123,115,111,152
125,137,121,132
139,145,138,111
yields 123, 111

124,113,139,105 yields 124, 105

121,124,118,118,122
136,111,122,124,126
144,115,132,120,150
yields 121, 150

109,144,112,140,118,155 yields 109, 155

100,137,126,143,139,142
141,115,130,118,123,116
121,138,125,130,135,124
yields 100, 124

124,119,147,99,156,117,147 yields 124, 147
---
[[133 111 141 143 136 130 121 129 144 138 139 119 130]
 [140 141 127 125 123 127 105 137 117 124 140 139 119]
 [136 130 136 135 128 125 105 139 132 134 146 126 126]
 [144 131 118 118 129 136 127 121 111 114 121 151 115]
 [134 103 138 143 139 135 134 120 143 134 128 123 130]
 [144 121 120 121 133 139 136 115 116 116 115 149 117]
 [138 135 133 132 126 124 103 139 126 131 145 130 124]
 [134 102 137 142 140 136 136 119 143 134 127 124 130]
 [133 119 140 141 133 127 113 134 140 138 143 121 129]] ⇒ 133

[[144 127 117 106 128 138 126 123 130 122 131]
 [132 129 124 134 137 132 129 116 131 124  98]
 [120 129 130 154 130 129 128 110 121 125 122]
 [130 123 115 123 136 109 116 132 128 147 121]
 [140 119 138 129 124 137 138 142 121 137 147]
 [140 121 121 140 114 134 135 125 120 139 107]] ⇒ 144

[[134 136 127 124 143 137 148 129 108 131 119 146]
 [125 142 135 121 137 103 122 140 146 119 111 130]
 [132 139 140 110 142 112 128 131 147 111 119 130]
 [142 139 136 112 143 115 126 129 143 117 121 126]
 [127 113 125 117 118 123 128 115 109 141 125 118]
 [121 135 150 134 138 146 121 127 108 136 121 121]
 [139 133 120 146 115 127 125 123 136 134 152 129]
 [131 116 128 130 115 133 123 117 128 133 153 116]
 [127 136 127 127 146 139 122 115 145 149 126 130]] ⇒ 134

[[117 136 134 114 128 119 110]
 [135 130 136 122 126 106 123]
 [120 105 112 145 129 118 142]
 [142 136 145 133 145 145 157]
 [112 120 113 148 109 142 125]
 [127 142 132 107 139 144 106]
 [117 116 105 133 114 136 120]
 [129 106 111 114 122 126 126]
 [124 112 124 126 114 106 119]
 [133 135 145 115 121 136 107]
 [141 141 129 119 138 120 139]
 [104 112 105 122 115 145 127]] ⇒ 117

[[126 137 126 128 127 114 127 126 126 128]
 [133 117 128 128 117 141 125 125 143 122]
 [133 146 131 126 132 125 153 137 139 118]
 [126 117 124 121 114 138 133 128 123 145]
 [133 142 132 126 127 123 137 131 136 136]
 [128 120 138 128 135 103 124 119 141 134]
 [130 143 131 128 133 158 126 126 142 120]] ⇒ 126
---
[122 133 138 107] out 122, 107

[[148 113 118 105 128]
 [107 137 121 100 126]
 [123 134 135 133 133]] out 148, 133

[[108 122 151 137 124 126]
 [129 133 139 118 137 114]
 [139 142 135 125 130 119]] out 108, 119

[150 130 134 104 136] out 150, 136

[155 136 124 154 105 109 112] out 155, 112

[113 104 123 136] out 113, 136

[[155 114 126 137 123]
 [111 141 136 130 140]] out 155, 140

[140 110 126 104 107 113 108] out 140, 108

[148 156 151 129 152 149] out 148, 149
---
[141 138 124 136 140 151] ==> 141
[105 133 132  98 138] ==> 133
[129 131 130 151 128] ==> 131
[100 133 118 137] ==> 133
[115 138 152 149 129 120 153] ==> 152
[152 153 143 110 128 117] ==> 152
---
[[118 137 102 131 140 130]
 [136 138 100 138 144 145]
 [132 135 100 138 143 142]] ==> 138

[[122 105 126 135 106]
 [125 124 127 133 121]
 [141 148 147 136 154]] ==> 147

[[129  98 125 124]
 [149 103 143 124]
 [149 122 145 124]] ==> 122

[[138 129 118 127]
 [110 123 137 132]
 [105 127 145 126]] ==> 127

[[139 131 126 118 136 126 134]
 [143 143 123 107 143 137 136]
 [147 136 126 102 152 125 141]] ==> 152

[[120 157 142 139 128 133]
 [133 118 132 149 124 115]
 [127 109 112 109 118 122]] ==> 109

[[127 145 133 126 127]
 [137 131 145 130 152]
 [119 125 114 119 106]] ==> 114

[[135 138 123 131]
 [133 136 120 144]
 [135 145 134 105]] ==> 145
---
[[150 134 137 137 136]
 [150 127 129 130 130]
 [150 124 122 121 122]]: 137

[[124 128 128 134 143 122]
 [126 120 133 136 134 101]
 [124 129 129 134 143 123]]: 143

[[146 134 121 133 107 121]
 [109 117 104 128 154 147]
 [147 131 133 112 112 130]]: 107

[[134 142 117 118 118 127 152]
 [111 122 144 120 120 131 125]
 [128 128 128 128 128 128 128]]: 127

[[131 118 128 112]
 [152 136 113 122]
 [133 145 147 153]]: 128

[[126 120 114 121 124 122 124]
 [133 138 151 140 116 115 138]
 [119 118 106 114 134 132 119]]: 122

[[105 146 101 102 123 149]
 [127 128 132  99 115 126]
 [112 118 124 115 104 119]]: 123
---
[[110 155 104 136 141]
 [112 158 116 147 135]
 [134 111 148 112 106]] >> 110

[[121 121 140 143]
 [109 133 103 118]
 [137 123 147 140]] >> 121

[[121 136 154 130]
 [121 124 147 128]
 [116 143 136 139]] >> 121

[[140 158 153 146]
 [158 148 154 144]
 [138 145 147 147]] >> 140

[[130 124 128 128]
 [129 127 131 130]
 [122 153 132 132]] >> 130

[[143 146 154 128 134]
 [123 138 128 134 126]
 [148 121 140 122 131]] >> 143

[[115 131 122 128]
 [129 107 154  99]
 [135 145 137 151]] >> 115

[[153 104 104 117]
 [146 113 117 113]
 [135 121 121 125]] >> 153
---
[[144 116 121 135 122 139 146]
 [146 132 118 128 126 131 126]
 [105 148 130 136 147 135 124]] ⇒ 131

[126 121 132 125 107 133 139] ⇒ 126

[155 146 104 127  98] ⇒ 127

[129 101 156 117 136 124 151] ⇒ 129

[119 105 135 116 143 109 106] ⇒ 116

[ 99 133 127 122 149 114 134] ⇒ 127

[124 130 126 155 143 134 142] ⇒ 134

[119 117 129 132 119 136 155] ⇒ 129

[148 117 102 154 109 113 139] ⇒ 117
---
[[153 124 140 124 115  98 133]
 [136 114 112 127 114 125 133]
 [149 115 144 146 122 121 143]] --> 98

[[112 112 133 108 137 147 134]
 [128 121 114 126 117 142 138]
 [120 113 110 123 105 148 137]] --> 147

[[124 132 119 120]
 [106 130 148 141]
 [116 123 152 141]] --> 119

[[126 111 153 119 115]
 [111 107 152 116 121]
 [112 107 153 117 121]] --> 119

[[120 128 126 128]
 [133 128 132 150]
 [135 125 124 128]] --> 126

[[134 117 143 138 134]
 [118 136 127 109 121]
 [130 136 153 124 121]] --> 138

[[121 132 131 136 129]
 [122 129 130 135 128]
 [113 156 125 118 141]] --> 136

[[111 115 141 124]
 [140 105 135 134]
 [140 121 139 134]] --> 141

[[129 149 143 153]
 [121 156 147 157]
 [142 130 127 134]] --> 143

[[130 105 111  98 111]
 [129 141 148 140 140]
 [137 110 118 103 126]] --> 98
